Below are the code and all the weights of a small trained network. Each question names an input and a target symbol and asks about switching units off, where a switched-off unit gives its printed mean instead of its output.

import numpy as np


def w(rows, s, z=0):
    codes = np.array(rows[::2]) - 128.0
    scale = np.full(codes.shape[1], s)
    scale[-1] = z or s
    return codes * scale


def f(y):
    return np.maximum(y, 0)


def softmax(a):
    e = np.exp(a - a.max(-1, keepdims=True))
    return e / e.sum(-1, keepdims=True)


def log_softmax(a):
    a = a - a.max(-1, keepdims=True)
    return a - np.log(np.exp(a).sum(-1, keepdims=True))


def net(x, mask):
    ids = ['ΔΘΞΦαβγεζημτψω'.index(c) for c in x.split()]
    T = len(ids)
    res = E[ids] + P[:T]
    u = 0
    for l in range(2):
        q, k, v = (res @ M[l].T for M in (Q, K, V))
        z = softmax(np.where(np.tri(T) > 0, q @ k.T / 3**0.5, -1e9)) @ v
        res = res + np.where(mask[u], z, O[l][:, -1]) @ O[l][:, :-1]
        u += 1
        y = f(res @ A[l][:, :-1].T + A[l][:, -1])
        res = res + np.where(mask[u : u + 12], y, B[l][:, -1]) @ B[l][:, :-1]
        u += 12
    return log_softmax(res[-1] @ U[:, :-1].T + U[:, -1])


Q, K, V, O, A, B = {}, {}, {}, {}, {}, {}
E = w([
[140,252,224],'Δ',
[139,77,135],'Θ',
[125,128,145],'Ξ',
[127,102,130],'Φ',
[87,209,146],'α',
[77,131,91],'β',
[177,30,160],'γ',
[62,180,127],'ε',
[62,143,89],'ζ',
[133,134,142],'η',
[147,232,182],'μ',
[131,61,112],'τ',
[202,21,128],'ψ',
[71,117,157],'ω',
],0.014)
P = w([
[24,94,76],'0',
[201,120,10],'1',
[200,95,208],'2',
[14,134,134],'3',
[89,204,4],'4',
[179,165,205],'5',
[9,111,136],'6',
],0.011)
Q[0] = w([
[59,54,119],'0.h1',
[175,254,123],'0.h1',
[149,42,195],'0.h1',
],0.0068)
K[0] = w([
[63,125,9],'0.h1',
[154,160,155],'0.h1',
[78,110,180],'0.h1',
],0.015)
V[0] = w([
[239,21,152],'0.h1',
[243,112,41],'0.h1',
[71,210,3],'0.h1',
],0.0061)
O[0] = w([
[150,16,156,26],'0.h1',
[255,202,150,55],'0.h1',
[72,147,73,253],'0.h1',
],0.0068,0.0022)
A[0] = w([
[62,120,157,162],'0.n1',
[72,70,132,120],'0.n2',
[162,125,122,128],'0.n3',
[64,104,84,110],'0.n4',
[130,159,83,93],'0.n5',
[116,122,78,163],'0.n6',
[134,139,104,141],'0.n7',
[79,124,105,101],'0.n8',
[111,232,158,254],'0.n9',
[92,110,10,161],'0.n10',
[41,138,123,157],'0.n11',
[63,146,137,98],'0.n12',
],0.014,0.0052)
B[0] = w([
[42,109,38,211],'0.n1',
[136,195,108,195],'0.n2',
[125,170,92,143],'0.n3',
[110,152,161,218],'0.n4',
[127,27,157,163],'0.n5',
[184,223,4,185],'0.n6',
[173,143,129,148],'0.n7',
[117,156,159,190],'0.n8',
[156,34,81,242],'0.n9',
[131,131,102,253],'0.n10',
[189,150,77,249],'0.n11',
[86,119,98,204],'0.n12',
],0.0046,0.011)
Q[1] = w([
[67,145,72],'1.h1',
[217,147,77],'1.h1',
[41,130,1],'1.h1',
],0.0085)
K[1] = w([
[139,30,76],'1.h1',
[182,107,151],'1.h1',
[62,2,95],'1.h1',
],0.0064)
V[1] = w([
[253,48,78],'1.h1',
[179,103,220],'1.h1',
[142,110,162],'1.h1',
],0.0059)
O[1] = w([
[163,178,68,143],'1.h1',
[65,102,2,2],'1.h1',
[93,78,80,84],'1.h1',
],0.0059,0.0095)
A[1] = w([
[117,70,174,99],'1.n1',
[157,112,81,241],'1.n2',
[63,71,60,172],'1.n3',
[125,137,84,184],'1.n4',
[87,169,180,167],'1.n5',
[140,97,249,255],'1.n6',
[189,109,84,208],'1.n7',
[144,155,123,160],'1.n8',
[128,93,71,118],'1.n9',
[192,135,79,133],'1.n10',
[126,114,52,119],'1.n11',
[80,144,158,189],'1.n12',
],0.013,0.0047)
B[1] = w([
[116,5,187,160],'1.n1',
[119,128,205,252],'1.n2',
[133,155,255,244],'1.n3',
[168,127,152,233],'1.n4',
[180,101,46,193],'1.n5',
[168,126,46,237],'1.n6',
[130,199,144,255],'1.n7',
[130,170,55,176],'1.n8',
[55,156,139,201],'1.n9',
[65,196,130,235],'1.n10',
[124,85,108,243],'1.n11',
[134,37,77,191],'1.n12',
],0.0074,0.0076)
U = w([
[169,214,144,141],'Δ',
[134,170,244,180],'Θ',
[132,125,144,128],'Ξ',
[65,86,254,141],'Φ',
[202,132,202,152],'α',
[104,102,161,85],'β',
[168,117,189,148],'γ',
[157,125,78,37],'ε',
[103,102,142,9],'ζ',
[149,72,130,253],'η',
[117,114,28,34],'μ',
[153,121,138,71],'τ',
[86,94,101,97],'ψ',
[165,113,100,152],'ω',
],0.0097,0.0032)

Each question gives the input, a string of symbols that net reads in full, and the target symbol t.
The units are the heads (3 rows each of Q, K, V and O) and the neurons (one row each of A and B). Each row of codes is followed by its name. A weight is (code - 128) times the scale printed after its matrix; where a second scale follows, it is the last column's (O, A, B and U).
mask holds one flag per unit, layer by layer, with each layer's heads first. A switched-off unit (its flag False) gives its mean, the last column of its rows in O or B, instead of its output. The means were averaged over made-up inputs and are rounded, as every weight is.
A unit's drop is (log p(t) with every unit on - log p(t) with that unit switched off) / (log p(t) with every unit on - log p(t) with every unit switched off).
The circuit of an input: a set's keep is (log p(t) with only the set's units on - log p(t) with every unit switched off) / (log p(t) with every unit on - log p(t) with every unit switched off). Starting from the 12 units with the biggest drops (on a tie, the unit counted first), units are removed one at a time, each time the one whose removal leaves the highest keep (on an exact tie, the one counted first), for as long as the keep stays at least 0.8.
units of the circuit, in order: the units of the circuit, biggest drop first
most important unit: the unit with the biggest drop
k most important neurons: the k neurons with the biggest drops, biggest first
top k neurons in layer l: the k neurons of layer l with the biggest drops, biggest first
input ε γ η γ, target μ: most important neuron : 0.n9
input γ ω τ ε η τ Φ, target Φ: 4 most important neurons : 1.n3, 0.n1, 1.n6, 0.n11
input γ γ ω β, target Φ: 3 most important neurons : 1.n3, 0.n1, 1.n6
input α ω γ Φ ψ, target Δ: units of the circuit, in order : 1.n7, 1.n10, 0.n6
input β ω ψ μ ζ, target Δ: units of the circuit, in order : 1.n3, 0.n6, 0.h1
input ε Θ ψ γ α β Θ, target μ: 3 most important neurons : 0.n9, 0.n1, 0.n5
input γ η α γ ψ ω ε, target Φ: units of the circuit, in order : 1.n3, 0.n1, 1.n6
input γ α Θ ψ ε ε τ, target Φ: units of the circuit, in order : 1.n3, 1.n6
input τ ψ ω α Φ, target Δ: top 2 neurons in layer 1 : 1.n7, 1.n10
input ω γ γ, target η: 4 most important neurons : 1.n6, 0.n11, 0.n6, 1.n1
input ω ω τ γ β, target Δ: units of the circuit, in order : 0.n6, 0.h1, 1.n3
input ε τ β ω, target μ: top 4 neurons in layer 1 : 1.n5, 1.n3, 1.n12, 1.n2
input α γ τ ζ ψ, target Δ: 3 most important neurons : 1.n7, 1.n10, 0.n6
input ε α γ γ γ η Ξ, target μ: 2 most important neurons : 0.n9, 0.n1
input ε ζ ω, target η: most important neuron : 1.n1
input ω β Θ, target η: top 2 neurons in layer 1 : 1.n6, 1.n1
input γ μ γ Θ, target Φ: 2 most important neurons : 1.n3, 1.n6
input γ γ ω η, target Φ: top 4 neurons in layer 1 : 1.n3, 1.n6, 1.n5, 1.n8
input γ γ α Δ, target Φ: 3 most important neurons : 0.n9, 1.n3, 0.n1
input γ γ β ω Φ ε η, target Φ: 4 most important neurons : 1.n3, 1.n6, 0.n1, 0.n6
input ω ω γ, target η: most important unit : 1.n6
input γ ζ μ γ γ ω Δ, target Φ: 4 most important neurons : 0.n9, 0.n1, 1.n3, 1.n6
input γ ε ε γ β, target Δ: 3 most important neurons : 0.n6, 1.n3, 1.n7
input γ μ η β, target Φ: top 3 neurons in layer 0 : 0.n1, 0.n12, 0.n9
input γ β τ α, target Φ: top 3 neurons in layer 0 : 0.n9, 0.n1, 0.n6
input γ ψ ζ ψ, target Φ: 2 most important neurons : 0.n11, 0.n6
input ε β Θ Φ γ, target Δ: top neuron in layer 0 : 0.n6
